Here is a tiny trained network, its code and every weight. The questions are about switching its units off for an input and a class, where a switched-off unit gives its printed mean instead of its output.

import numpy as np


def w(rows, s, z=0):
    codes = np.array(rows[::2]) - 128.0
    scale = np.full(codes.shape[1], s)
    scale[-1] = z or s
    return codes * scale


def norm(h):
    return h / np.sqrt((h * h).mean(-1, keepdims=True) + 1e-5)


def f(y):
    return np.maximum(y, 0)


def log_softmax(a):
    a = a - a.max(-1, keepdims=True)
    return a - np.log(np.exp(a).sum(-1, keepdims=True))


def net(x, mask):
    res = np.array(x, float).reshape(1, 3) / 4 @ E
    u = 0
    for l in range(3):
        y = f(norm(res) @ A[l][:, :-1].T + A[l][:, -1])
        res = res + np.where(mask[u : u + 5], y, B[l][:, -1]) @ B[l][:, :-1]
        u += 5
    return log_softmax(norm(res)[-1] @ U[:, :-1].T + U[:, -1])


A, B = {}, {}
E = w([
[177,48,227,83],'x0',
[94,75,8,69],'x1',
[207,90,156,205],'x2',
],0.0017)
A[0] = w([
[99,58,131,115,95],'0.n1',
[119,164,252,46,2],'0.n2',
[121,69,234,107,56],'0.n3',
[88,126,61,133,41],'0.n4',
[160,119,50,135,74],'0.n5',
],0.0038,0.00081)
B[0] = w([
[175,253,152,85,184],'0.n1',
[58,100,193,138,243],'0.n2',
[98,65,84,196,254],'0.n3',
[73,85,249,191,204],'0.n4',
[146,69,209,246,195],'0.n5',
],0.0032,0.0018)
A[1] = w([
[69,126,174,51,172],'1.n1',
[146,97,150,72,175],'1.n2',
[220,108,94,121,123],'1.n3',
[51,254,183,75,7],'1.n4',
[37,147,132,158,143],'1.n5',
],0.0049,0.0014)
B[1] = w([
[218,179,57,73,240],'1.n1',
[156,185,134,96,194],'1.n2',
[35,150,157,49,173],'1.n3',
[111,51,158,253,219],'1.n4',
[76,139,148,71,250],'1.n5',
],0.0049,0.0024)
A[2] = w([
[189,255,182,164,195],'2.n1',
[49,91,119,188,224],'2.n2',
[54,165,190,79,121],'2.n3',
[114,85,205,78,128],'2.n4',
[77,184,173,173,254],'2.n5',
],0.0052,0.0011)
B[2] = w([
[103,128,3,83,200],'2.n1',
[172,111,216,175,254],'2.n2',
[36,15,50,166,210],'2.n3',
[39,180,70,166,224],'2.n4',
[237,168,119,21,247],'2.n5',
],0.0042,0.0033)
U = w([
[171,114,207,228,188],'0',
[1,90,67,101,3],'1',
[225,212,41,45,191],'2',
],0.0082,0.00066)

Each question gives the input, the list of numbers given to net, and the class t.
The units are the neurons (one row each of A and B). Each row of codes is followed by its name. A weight is (code - 128) times the scale printed after its matrix; where a second scale follows, it is the last column's (A, B and U).
mask holds one flag per neuron, layer by layer. A switched-off neuron (its flag False) gives its mean, the last column of its row in B, instead of its output. The means were averaged over made-up inputs and are rounded, as every weight is.
A unit's drop is (log p(t) with every unit on - log p(t) with that unit switched off) / (log p(t) with every unit on - log p(t) with every unit switched off).
The circuit of an input: a set's keep is (log p(t) with only the set's units on - log p(t) with every unit switched off) / (log p(t) with every unit on - log p(t) with every unit switched off). Starting from the 12 units with the biggest drops (on a tie, the unit counted first), units are removed one at a time, each time the one whose removal leaves the highest keep (on an exact tie, the one counted first), for as long as the keep stays at least 0.8.
units of the circuit, in order: the units of the circuit, biggest drop first
top k neurons: the k neurons with the biggest drops, biggest first
k most important neurons of layer l: the k neurons of layer l with the biggest drops, biggest first
drop of u: that unit's drop, to one decimal
input [6,4,-6], class 2: units of the circuit, in order : (1.n1)
input [7,0,0], class 1: top 4 neurons : (2.n5; 2.n2; 0.n3; 2.n4)
input [0,-8,8], class 2: units of the circuit, in order : (1.n4; 2.n1)
input [-5,1,5], class 0: top 4 neurons : (1.n1; 1.n2; 0.n1; 2.n2)
input [4,1,-2], class 2: top 4 neurons : (1.n1; 0.n1; 0.n4; 0.n5)
input [-5,-1,-5], class 0: units of the circuit, in order : (1.n4; 2.n2)
input [8,-6,-1], class 1: top 4 neurons : (1.n4; 2.n2; 2.n4; 0.n5)
input [1,-5,0], class 1: top 4 neurons : (1.n4; 2.n3; 0.n2; 0.n3)
input [7,5,8], class 1: top 4 neurons : (1.n3; 1.n1; 2.n5; 2.n4)
input [6,5,8], class 1: 2 most important neurons of layer 2 : (2.n5; 2.n4)
input [5,5,-1], class 2: top 2 neurons : (1.n1; 1.n5)
input [-8,-1,7], class 2: top 3 neurons : (1.n4; 2.n1; 0.n3)
input [-5,-3,0], class 0: top 4 neurons : (1.n4; 1.n1; 2.n2; 0.n3)
input [-2,-4,-4], class 0: units of the circuit, in order : (1.n4)
input [4,-7,-3], class 1: 2 most important neurons of layer 0 : (0.n2; 0.n3)
input [-1,4,7], class 0: top 2 neurons : (0.n5; 1.n1)
input [7,-6,-6], class 1: drop of 2.n3 : 0.1
input [6,-6,-8], class 1: drop of 2.n3 : 0.1
input [0,-7,2], class 2: drop of 2.n5 : 0.6
input [6,-8,-6], class 1: most important neuron of layer 2 : (2.n3)
input [8,-4,-6], class 1: 2 most important neurons of layer 0 : (0.n2; 0.n3)
